Below are the code and all the weights of a small trained network. Each question names an input and a class and asks about switching units off, where a switched-off unit gives its printed mean instead of its output.

import numpy as np


def w(rows, s, z=0):
    codes = np.array(rows[::2]) - 128.0
    scale = np.full(codes.shape[1], s)
    scale[-1] = z or s
    return codes * scale


def norm(h):
    return h / np.sqrt((h * h).mean(-1, keepdims=True) + 1e-5)


def f(y):
    return y / 2 * (1 + np.tanh(0.7978845608 * (y + 0.044715 * y**3)))


def log_softmax(a):
    a = a - a.max(-1, keepdims=True)
    return a - np.log(np.exp(a).sum(-1, keepdims=True))


def net(x, mask):
    res = np.array(x, float).reshape(1, 4) / 4 @ E
    u = 0
    for l in range(4):
        y = f(norm(res) @ A[l][:, :-1].T + A[l][:, -1])
        res = res + np.where(mask[u : u + 6], y, B[l][:, -1]) @ B[l][:, :-1]
        u += 6
    return log_softmax(norm(res)[-1] @ U[:, :-1].T + U[:, -1])


A, B = {}, {}
E = w([
[217,250,155],'x0',
[128,127,129],'x1',
[129,128,126],'x2',
[227,90,121],'x3',
],0.0024)
A[0] = w([
[137,33,138,254],'0.n1',
[134,185,4,115],'0.n2',
[115,211,30,146],'0.n3',
[146,203,5,53],'0.n4',
[171,89,157,106],'0.n5',
[241,70,174,199],'0.n6',
],0.0036,0.0019)
B[0] = w([
[120,17,1,250],'0.n1',
[62,151,161,126],'0.n2',
[209,43,168,155],'0.n3',
[96,171,157,102],'0.n4',
[59,136,84,126],'0.n5',
[223,157,33,231],'0.n6',
],0.0028,0.0016)
A[1] = w([
[91,254,144,155],'1.n1',
[160,97,137,130],'1.n2',
[133,228,234,109],'1.n3',
[82,211,133,112],'1.n4',
[203,216,141,251],'1.n5',
[158,151,112,110],'1.n6',
],0.007,0.0022)
B[1] = w([
[77,16,127,194],'1.n1',
[134,120,61,136],'1.n2',
[3,68,61,206],'1.n3',
[148,34,123,149],'1.n4',
[59,110,219,252],'1.n5',
[146,83,183,137],'1.n6',
],0.0043,0.004)
A[2] = w([
[67,60,116,164],'2.n1',
[167,149,125,103],'2.n2',
[96,96,98,211],'2.n3',
[199,168,254,157],'2.n4',
[144,170,113,158],'2.n5',
[41,127,176,247],'2.n6',
],0.0074,0.0013)
B[2] = w([
[156,189,152,254],'2.n1',
[165,160,145,116],'2.n2',
[158,204,168,199],'2.n3',
[203,51,253,179],'2.n4',
[71,156,135,115],'2.n5',
[194,194,71,231],'2.n6',
],0.005,0.0044)
A[3] = w([
[245,60,1,3],'3.n1',
[126,164,246,73],'3.n2',
[216,79,58,80],'3.n3',
[63,130,7,124],'3.n4',
[20,104,189,126],'3.n5',
[213,143,216,156],'3.n6',
],0.0043,0.0017)
B[3] = w([
[77,70,26,198],'3.n1',
[147,1,52,144],'3.n2',
[62,68,46,164],'3.n3',
[202,130,212,249],'3.n4',
[76,75,90,169],'3.n5',
[131,101,82,185],'3.n6',
],0.0041,0.0017)
U = w([
[165,249,151,255],'0',
[148,88,39,178],'1',
[8,123,178,69],'2',
[219,74,219,42],'3',
],0.013,0.0011)

Each question gives the input, the list of numbers given to net, and the class t.
The units are the neurons (one row each of A and B). Each row of codes is followed by its name. A weight is (code - 128) times the scale printed after its matrix; where a second scale follows, it is the last column's (A, B and U).
mask holds one flag per neuron, layer by layer. A switched-off neuron (its flag False) gives its mean, the last column of its row in B, instead of its output. The means were averaged over made-up inputs and are rounded, as every weight is.
A unit's drop is (log p(t) with every unit on - log p(t) with that unit switched off) / (log p(t) with every unit on - log p(t) with every unit switched off).
The circuit of an input: a set's keep is (log p(t) with only the set's units on - log p(t) with every unit switched off) / (log p(t) with every unit on - log p(t) with every unit switched off). Starting from the 12 units with the biggest drops (on a tie, the unit counted first), units are removed one at a time, each time the one whose removal leaves the highest keep (on an exact tie, the one counted first), for as long as the keep stays at least 0.8.
units of the circuit, in order: the units of the circuit, biggest drop first
most important unit: the unit with the biggest drop
k most important neurons: the k neurons with the biggest drops, biggest first
top k neurons in layer l: the k neurons of layer l with the biggest drops, biggest first
drop of u: that unit's drop, to one decimal
input [8,8,-4,-1], class 2: units of the circuit, in order -> (1.n5, 1.n3)
input [-2,7,-6,1], class 1: units of the circuit, in order -> (1.n5)
input [-3,-1,4,0], class 0: 3 most important neurons -> (2.n4, 1.n4, 0.n6)
input [7,4,2,-4], class 2: units of the circuit, in order -> (1.n3, 1.n1)
input [-4,-8,5,0], class 0: top 2 neurons in layer 0 -> (0.n6, 0.n3)
input [8,3,-3,1], class 3: top 2 neurons in layer 1 -> (1.n5, 1.n6)
input [-7,-1,-8,0], class 0: top 2 neurons in layer 1 -> (1.n1, 1.n4)
input [8,1,-2,-4], class 2: 2 most important neurons -> (1.n3, 1.n5)
input [0,-3,4,4], class 1: 2 most important neurons -> (0.n1, 2.n1)
input [6,-5,6,-1], class 2: top 3 neurons in layer 1 -> (1.n5, 1.n3, 1.n1)
input [0,-7,3,-1], class 0: 2 most important neurons -> (0.n1, 0.n6)
input [0,-7,7,2], class 1: 3 most important neurons -> (1.n3, 0.n1, 2.n1)
input [7,-4,4,-7], class 2: 2 most important neurons -> (1.n1, 1.n3)
input [0,4,2,3], class 1: most important unit -> 0.n1
input [6,-8,0,-5], class 2: 2 most important neurons -> (1.n3, 1.n1)
input [0,6,2,8], class 1: top 2 neurons in layer 2 -> (2.n1, 2.n3)
input [4,-8,-3,-6], class 2: drop of 1.n1 -> 0.1
input [-1,7,3,-1], class 0: drop of 2.n4 -> 1.0
input [4,-5,6,-5], class 2: drop of 3.n6 -> 0.0
input [-3,0,-7,2], class 1: most important unit -> 1.n5
